[-11.7  -4.9  -5.9  -5.6  -4.2  -3.7  -4.3  11.9 -29.0 -20.8  -4.7   5.8
  -9.0 -20.7   7.9  -6.9  -1.5  -6.8   8.6  -6.9  11.1  -8.5  -6.3  16.9
  14.2 -11.3 -15.5   5.5  -4.3  34.0  24.7  -1.7  -3.5  -3.3  -3.0  12.4
 -21.9  -0.4  -0.4   6.6  -4.3   1.8] : A
[-11.4   1.3  -0.2  -9.0   3.0   6.1   5.1  10.3 -26.5 -15.6  -2.4   2.6
  -8.7 -17.2   0.4 -14.4   7.7  -0.5  12.5  -1.9  15.4  -7.9  -4.3  11.5
   7.8 -14.2 -13.3   0.5  -0.2  35.2  23.9   1.9  -5.0   1.5 -13.2  11.3
 -18.4  -1.3  -7.4   8.4  -9.8   3.6] : A
[ -9.7  -3.2  -1.6 -13.4   3.1   4.6   0.5  10.0 -37.4 -14.6  -4.6  10.2
  -6.0 -17.3   8.2 -10.1   8.9  -2.1  16.8  -0.7  16.7 -11.1  -2.9  16.0
  13.3 -12.8 -11.4  -2.0  -4.3  35.2  34.3   7.2  -2.8  -5.9 -14.5   3.8
 -18.0  -2.1   0.0  10.8  -6.7  -2.8] : A
[-11.9   4.1  -2.6 -10.9   3.2  -3.8   8.4  11.0 -19.4 -16.2  -2.6  -2.5
 -13.4 -12.6   6.6 -16.1   8.9  -2.0   0.0  -3.2   6.2 -18.0   1.3  -6.9
   6.6  -4.7  -4.1  -4.0  -9.6  27.1  19.1   5.6  -7.9   1.5  -9.1  11.3
 -21.8  -6.8   0.4  -6.1 -14.0  14.3] : T
[-11.2  14.2  -6.5  -7.7   1.2  -1.0   8.0  17.5 -31.3 -13.4   3.8   1.8
 -13.0  -9.1   3.2 -20.8  19.6  -4.3  16.5  -6.4  18.2 -22.0  -6.9 -18.9
  18.1   1.6 -12.7  -6.1   5.3  23.3  27.7   1.7  -4.8   1.5 -18.6  10.6
 -21.6 -20.9  -1.7   3.4 -21.0  11.0] : V
[ -9.5  -8.9  -4.8 -16.7   0.4  18.8   5.8  13.2 -30.4  -5.5  -4.2  -1.3
  -2.1 -19.8  -4.1  -2.8   7.0   1.1  12.6  -2.4  10.3  -2.6  -2.5  -2.7
  12.0  -8.9 -10.2   2.3  -1.1  23.8  43.2   8.0  -1.2   1.9 -20.6  15.1
  -5.7 -10.1  -1.9   9.1  -0.8  -9.5] : A
[ -2.2  -3.6 -11.6 -10.7   2.1   4.3   4.3   9.4 -12.3 -12.1   3.2   4.8
 -11.9 -10.8  11.4  -5.9   3.9   0.7   2.0   0.5   2.4 -10.6   1.0 -11.5
  13.5   2.0  -3.2  -3.1 -10.7  15.7   9.2   5.9  -4.8  -9.8  -5.7   6.2
 -15.1  -5.9   3.3  -5.4  -5.8   1.0] : T
[-11.4  -3.8   0.4 -13.7  -5.9   4.0   4.4  11.0 -19.4 -10.7  -4.6   0.5
  -8.8 -23.1  -1.5  -7.6   0.3  -2.7   3.4  -4.0   6.9 -11.0  -1.0  10.9
   3.0 -12.1 -11.0   4.1  -2.4  29.7  27.5  -3.3 -10.3   2.6 -11.2  17.1
 -14.3  -0.9  -2.0   3.6  -2.4   2.3] : A
[-11.0  -6.4  -6.5 -16.5  -0.3   2.3   8.4  10.3 -34.2 -17.4   1.6   7.3
  -7.7 -27.0  14.9 -19.0  13.3   2.0  11.5   1.3  17.7 -17.5   1.7  -8.0
  18.3  -3.6  -4.5  -7.9 -14.9  30.5  11.8  11.1  -6.5  -2.4 -12.5   3.0
 -24.6  -8.8   5.3   7.0 -13.1   8.4] : T
[-16.4 -11.0  -8.4  -7.5   3.2   3.3  -6.1   8.2 -27.6 -15.3  -1.2   4.9
  -9.4 -10.6  -0.9  -2.5  -0.7  -5.5  14.7  -4.9   4.2  -0.3  -3.9  12.5
  11.5  -5.7  -8.3   3.3  -3.4  30.5  30.7   7.7   1.3  -1.4  -9.5  12.7
 -15.7   1.0  -2.3   2.6   1.8  -2.2] : A
[  3.1   7.7  -3.5  -6.4  -8.7   3.6  11.7   8.9 -12.0  -5.3  -3.3   0.9
  -1.6 -10.4   8.4  -4.9   3.4  -1.0   6.5   1.8   4.0 -21.0  -0.6 -20.7
  14.2  -2.1  -5.6  -4.3  -1.3   1.8  14.4   3.1 -10.2   0.6  -1.4   5.3
  -5.1  -8.8   6.7   4.1 -14.3   2.8] : V
[ -3.4  11.2 -10.4  -3.9  -3.0  -3.2   6.3  13.9 -17.5 -12.3  -0.6  -4.0
 -11.0   0.1   5.5 -10.6  11.2  -6.6   5.2  -6.8   4.0 -21.3  -5.5 -20.6
  21.1   6.4  -8.6  -1.2   3.6  10.0  28.4   1.3  -3.9  -0.6  -6.0  14.7
 -14.4 -20.8  -0.5  -0.4 -16.1   4.6] : V
[-11.1  -5.5 -10.4 -11.4  -2.9   2.7   2.3  15.0 -27.7 -14.8   1.4   2.1
  -6.7 -27.2   7.8 -14.5   7.9  -3.1  14.5  -1.0  17.8  -7.0  -2.5  -6.7
  19.8   0.9  -9.9   0.2  -8.1  27.1   6.0   3.6  -3.1  -3.0 -10.4   4.4
 -17.3  -7.9   3.4   7.8  -9.3   8.9] : T
[ -1.8   5.2  -5.3  -7.4  -1.6   3.7  11.2  13.2 -25.3 -15.1  -1.0   4.3
  -9.8  -9.0  10.3 -15.4  15.3  -1.4  11.6   0.8  13.5 -23.3  -3.3 -16.6
  20.6  -3.5  -9.3  -7.6  -2.5  17.0  20.0   5.1  -5.9  -1.0  -7.3   4.4
 -18.1 -14.5   0.6   3.3 -19.6   2.3] : V
[ -6.0  -4.8 -10.0 -17.8   2.3   5.5   8.8  11.6 -28.5 -11.8  -1.1   5.5
 -10.9 -21.4  15.6 -13.8  12.2   1.9  11.2   4.2  14.8 -18.2   1.1 -10.4
  17.9  -3.0  -9.4  -6.8 -12.0  21.7  11.2   5.2  -4.7 -11.7  -6.6   1.9
 -19.3 -10.2   5.6   2.9 -10.5   0.8] : T
[ -3.4   5.0  -3.8  -8.6 -13.6  -4.3   7.6  10.3 -11.4  -5.9  -5.2  -7.3
  -1.4 -15.4   1.5  -5.0   8.2  -4.6   6.0  -5.5   2.5 -14.0  -4.5 -20.6
  16.1   1.5  -5.7  -0.8  -0.1   0.9  18.2  -0.2  -8.1   3.8  -3.6  15.0
  -5.1 -19.8   6.5   3.2  -9.6   6.2] : V
